Below are the code and all the weights of a small trained network. Each question names an input and a target symbol and asks about switching units off, where a switched-off unit gives its printed mean instead of its output.

import numpy as np


def w(rows, s, z=0):
    codes = np.array(rows[::2]) - 128.0
    scale = np.full(codes.shape[1], s)
    scale[-1] = z or s
    return codes * scale


def f(y):
    return np.maximum(y, 0)


def softmax(a):
    e = np.exp(a - a.max(-1, keepdims=True))
    return e / e.sum(-1, keepdims=True)


def log_softmax(a):
    a = a - a.max(-1, keepdims=True)
    return a - np.log(np.exp(a).sum(-1, keepdims=True))


def net(x, mask):
    ids = ['ΓΔΞΠΣβεζηθλμφψω'.index(c) for c in x.split()]
    T = len(ids)
    res = E[ids] + P[:T]
    u = 0
    for l in range(3):
        q, k, v = (res @ M[l].T for M in (Q, K, V))
        z = softmax(np.where(np.tri(T) > 0, q @ k.T / 3**0.5, -1e9)) @ v
        res = res + np.where(mask[u], z, O[l][:, -1]) @ O[l][:, :-1]
        u += 1
        y = f(res @ A[l][:, :-1].T + A[l][:, -1])
        res = res + np.where(mask[u : u + 12], y, B[l][:, -1]) @ B[l][:, :-1]
        u += 12
    return log_softmax(res[-1] @ U[:, :-1].T + U[:, -1])


Q, K, V, O, A, B = {}, {}, {}, {}, {}, {}
E = w([
[150,90,121,117,70,86],'Γ',
[171,128,171,146,124,70],'Δ',
[180,165,71,123,118,109],'Ξ',
[119,143,129,100,122,97],'Π',
[34,118,89,107,130,103],'Σ',
[145,170,134,193,153,57],'β',
[209,116,8,102,52,48],'ε',
[124,194,89,142,160,119],'ζ',
[193,79,31,92,11,167],'η',
[153,225,165,140,187,107],'θ',
[193,169,124,178,91,77],'λ',
[80,169,100,102,180,169],'μ',
[175,143,56,138,65,128],'φ',
[169,149,119,180,88,182],'ψ',
[126,129,79,144,112,253],'ω',
],0.021)
P = w([
[249,153,108,63,177,134],'0',
[177,91,77,159,143,123],'1',
[65,155,165,150,50,91],'2',
[114,46,165,144,87,99],'3',
[160,83,79,176,150,147],'4',
[64,191,123,132,77,143],'5',
[177,159,169,100,187,137],'6',
[161,115,81,190,170,129],'7',
[108,165,112,100,45,143],'8',
],0.013)
Q[0] = w([
[136,158,115,86,219,8],'L0H1',
[152,160,135,1,30,133],'L0H1',
[175,191,110,119,200,168],'L0H1',
],0.0089)
K[0] = w([
[141,156,123,89,244,7],'L0H1',
[139,109,108,41,148,130],'L0H1',
[84,216,91,85,136,254],'L0H1',
],0.0078)
V[0] = w([
[144,125,137,98,35,253],'L0H1',
[133,169,76,73,143,145],'L0H1',
[144,179,174,140,162,87],'L0H1',
],0.0078)
O[0] = w([
[80,62,254,147,136,82,254],'L0H1',
[42,56,90,92,114,197,233],'L0H1',
[88,60,71,50,86,115,61],'L0H1',
],0.005,0.0041)
A[0] = w([
[32,178,238,138,87,95,112],'L0N1',
[173,158,75,168,167,114,78],'L0N2',
[85,125,177,1,216,154,86],'L0N3',
[134,158,150,67,54,121,2],'L0N4',
[111,151,131,58,81,125,115],'L0N5',
[127,80,155,187,94,114,180],'L0N6',
[98,179,31,197,99,205,108],'L0N7',
[130,46,82,218,170,109,197],'L0N8',
[70,222,133,100,139,174,94],'L0N9',
[63,167,71,82,158,174,160],'L0N10',
[187,127,73,103,170,143,138],'L0N11',
[91,176,91,199,67,115,157],'L0N12',
],0.0084,0.0033)
B[0] = w([
[67,88,117,97,44,103,205],'L0N1',
[115,91,62,93,55,159,198],'L0N2',
[88,144,130,65,90,97,176],'L0N3',
[58,89,109,130,73,135,155],'L0N4',
[137,181,115,90,70,33,168],'L0N5',
[168,161,78,88,186,161,209],'L0N6',
[139,65,254,102,136,140,254],'L0N7',
[106,181,82,140,173,175,221],'L0N8',
[165,17,111,119,57,181,193],'L0N9',
[108,126,107,129,81,169,217],'L0N10',
[131,124,199,220,115,112,211],'L0N11',
[103,125,240,113,161,146,235],'L0N12',
],0.0069,0.0061)
Q[1] = w([
[170,198,75,239,124,170],'L1H1',
[72,121,230,1,122,20],'L1H1',
[74,226,58,127,106,114],'L1H1',
],0.0063)
K[1] = w([
[121,185,167,189,200,43],'L1H1',
[111,155,70,191,254,14],'L1H1',
[158,13,91,48,40,146],'L1H1',
],0.0055)
V[1] = w([
[146,181,158,179,123,205],'L1H1',
[127,153,128,130,73,165],'L1H1',
[140,109,140,116,113,3],'L1H1',
],0.0076)
O[1] = w([
[182,193,237,138,244,100,195],'L1H1',
[203,97,161,73,121,163,233],'L1H1',
[151,136,185,141,148,89,2],'L1H1',
],0.011,0.0042)
A[1] = w([
[153,124,180,244,98,183,223],'L1N1',
[163,165,36,129,117,221,30],'L1N2',
[81,100,105,103,232,166,254],'L1N3',
[34,88,119,79,129,126,118],'L1N4',
[91,40,175,68,135,199,139],'L1N5',
[94,237,1,217,79,145,116],'L1N6',
[218,232,26,102,137,124,126],'L1N7',
[98,92,76,176,210,191,14],'L1N8',
[130,154,82,139,20,153,135],'L1N9',
[204,107,165,138,108,143,95],'L1N10',
[188,18,236,190,135,63,130],'L1N11',
[182,65,115,227,161,194,69],'L1N12',
],0.0081,0.002)
B[1] = w([
[221,165,139,83,62,98,206],'L1N1',
[1,88,112,180,213,222,186],'L1N2',
[231,132,89,151,160,154,180],'L1N3',
[153,180,51,111,108,114,185],'L1N4',
[169,130,152,205,103,95,250],'L1N5',
[29,75,117,199,71,147,140],'L1N6',
[123,175,175,183,210,93,173],'L1N7',
[216,114,180,141,193,56,171],'L1N8',
[137,184,184,190,173,141,202],'L1N9',
[176,50,92,113,208,84,184],'L1N10',
[143,124,22,92,95,115,176],'L1N11',
[163,162,185,95,89,234,202],'L1N12',
],0.0064,0.011)
Q[2] = w([
[82,127,13,87,142,177],'L2H1',
[174,86,89,108,180,114],'L2H1',
[66,3,66,108,184,136],'L2H1',
],0.0058)
K[2] = w([
[64,130,168,59,123,127],'L2H1',
[129,88,190,30,22,157],'L2H1',
[198,188,3,222,177,132],'L2H1',
],0.006)
V[2] = w([
[163,165,89,125,156,162],'L2H1',
[73,214,105,88,50,67],'L2H1',
[153,185,123,255,148,155],'L2H1',
],0.0077)
O[2] = w([
[151,247,179,83,118,86,174],'L2H1',
[108,193,145,108,142,82,2],'L2H1',
[111,148,175,115,163,103,223],'L2H1',
],0.011,0.0081)
A[2] = w([
[112,255,146,184,191,161,202],'L2N1',
[193,176,158,133,147,119,161],'L2N2',
[113,139,96,226,142,97,120],'L2N3',
[139,93,83,25,165,73,46],'L2N4',
[133,152,144,123,69,73,127],'L2N5',
[138,109,157,93,87,158,117],'L2N6',
[137,45,184,104,22,63,255],'L2N7',
[157,124,253,203,92,60,72],'L2N8',
[164,25,235,223,195,105,104],'L2N9',
[171,120,154,141,241,58,122],'L2N10',
[44,142,163,114,99,144,64],'L2N11',
[111,107,44,97,234,131,140],'L2N12',
],0.0094,0.0036)
B[2] = w([
[28,38,142,35,177,177,193],'L2N1',
[146,136,133,100,12,78,223],'L2N2',
[6,111,90,113,66,103,138],'L2N3',
[56,1,217,215,165,71,135],'L2N4',
[28,145,253,213,213,127,170],'L2N5',
[75,129,151,113,90,28,177],'L2N6',
[148,135,115,29,166,182,213],'L2N7',
[45,171,120,156,164,90,209],'L2N8',
[96,142,74,204,122,106,254],'L2N9',
[149,191,95,68,200,66,186],'L2N10',
[247,112,90,157,135,40,143],'L2N11',
[243,160,199,177,54,144,141],'L2N12',
],0.007,0.016)
U = w([
[118,1,153,137,125,92,128],'Γ',
[136,52,146,160,133,56,12],'Δ',
[155,163,100,160,207,157,165],'Ξ',
[64,73,187,117,91,100,184],'Π',
[88,170,43,115,41,129,132],'Σ',
[71,117,78,138,160,121,87],'β',
[98,115,66,192,98,88,84],'ε',
[90,60,134,155,161,173,161],'ζ',
[150,77,86,102,82,126,182],'η',
[106,105,120,69,156,144,7],'θ',
[133,144,104,155,128,74,1],'λ',
[96,139,58,83,102,186,176],'μ',
[163,164,79,89,118,141,110],'φ',
[126,202,101,103,51,132,176],'ψ',
[147,102,139,219,93,102,109],'ω',
],0.0099,0.0052)

Each question gives the input, a string of symbols that net reads in full, and the target symbol t.
The units are the heads (3 rows each of Q, K, V and O) and the neurons (one row each of A and B). Each row of codes is followed by its name. A weight is (code - 128) times the scale printed after its matrix; where a second scale follows, it is the last column's (O, A, B and U).
mask holds one flag per unit, layer by layer, with each layer's heads first. A switched-off unit (its flag False) gives its mean, the last column of its rows in O or B, instead of its output. The means were averaged over made-up inputs and are rounded, as every weight is.
A unit's drop is (log p(t) with every unit on - log p(t) with that unit switched off) / (log p(t) with every unit on - log p(t) with every unit switched off).
The circuit of an input: a set's keep is (log p(t) with only the set's units on - log p(t) with every unit switched off) / (log p(t) with every unit on - log p(t) with every unit switched off). Starting from the 12 units with the biggest drops (on a tie, the unit counted first), units are removed one at a time, each time the one whose removal leaves the highest keep (on an exact tie, the one counted first), for as long as the keep stays at least 0.8.
circuit, biggest first: the units of the circuit, biggest drop first
most important unit: the unit with the biggest drop
top k neurons: the k neurons with the biggest drops, biggest first
k most important neurons of layer l: the k neurons of layer l with the biggest drops, biggest first
input ζ μ Δ Δ φ η β η, target ω: most important unit -> L0H1
input η Γ Γ ψ ω ω ω Π, target Ξ: circuit, biggest first -> [L2N10, L1H1, L0N1]
input μ Σ ε μ Ξ, target ζ: top 2 neurons -> [L1N2, L0N8]
input φ ω β Ξ λ ψ Δ, target Δ: 2 most important neurons of layer 1 -> [L1N11, L1N5]
input ω μ ω η ζ μ β μ, target ζ: circuit, biggest first -> [L2N1, L1N1]
input ω Δ ω β ζ ω ω ε, target Ξ: 2 most important neurons of layer 2 -> [L2N10, L2N6]
input Ξ φ β ω ε ω μ, target μ: circuit, biggest first -> [L0N10, L2N5, L0H1]
input ε μ ω η λ, target Ξ: circuit, biggest first -> [L1H1, L0N8, L0N6, L0N7]
input ψ φ ε ζ η μ, target Π: circuit, biggest first -> [L0N7, L0N1]
input ψ ω ω ω β, target Ξ: circuit, biggest first -> [L1H1, L0N8]
input η Π Ξ Σ Δ β, target Π: top 3 neurons -> [L2N5, L2N9, L2N10]
input Π Σ ω λ ψ, target Ξ: circuit, biggest first -> [L0N6, L1H1]
input Δ μ μ ω ω, target Ξ: circuit, biggest first -> [L1N8, L0N8, L1H1]
input Σ Π ω ω μ Π β, target β: top 3 neurons -> [L1N7, L2N1, L0N7]
input ε λ ε ω Π μ Δ Ξ, target ζ: 2 most important neurons of layer 1 -> [L1N2, L1N12]
input η μ ψ ψ, target ψ: most important unit -> L1N1
input ψ μ Π ε Δ ω, target Π: top 3 neurons -> [L0N1, L2N6, L0N7]
input ζ β θ Δ λ, target ψ: 3 most important neurons of layer 0 -> [L0N7, L0N11, L0N12]
input Ξ μ β μ ε, target ζ: top 2 neurons -> [L0N8, L0N2]
input θ λ Ξ Σ, target Σ: circuit, biggest first -> [L1H1, L1N4, L0N7]
input θ ζ ζ ζ ε ω, target Π: top 3 neurons -> [L0N1, L2N6, L1N5]
input ψ ω ω ω β Ξ, target Π: top neuron -> [L1N3]
input ε Σ ω μ φ, target Ξ: top 2 neurons -> [L0N8, L0N6]
input Δ ζ ζ φ ψ β μ, target μ: circuit, biggest first -> [L0N10, L0H1]
input ε μ Δ ω ε ψ, target Π: circuit, biggest first -> [L0N1, L0H1]
input λ ω Σ β, target β: top 2 neurons -> [L0N7, L1N7]
input η ε μ ω Π μ Σ β, target ζ: top 2 neurons -> [L0N2, L0N8]
input η ψ β Σ η ω θ ε, target Ξ: top 3 neurons -> [L0N8, L0N7, L1N7]
input ε ε η ε Σ ε η ω, target Ξ: most important unit -> L1N8
input η Ξ β Ξ Σ ω ε λ, target Ξ: top 2 neurons -> [L0N8, L1N7]
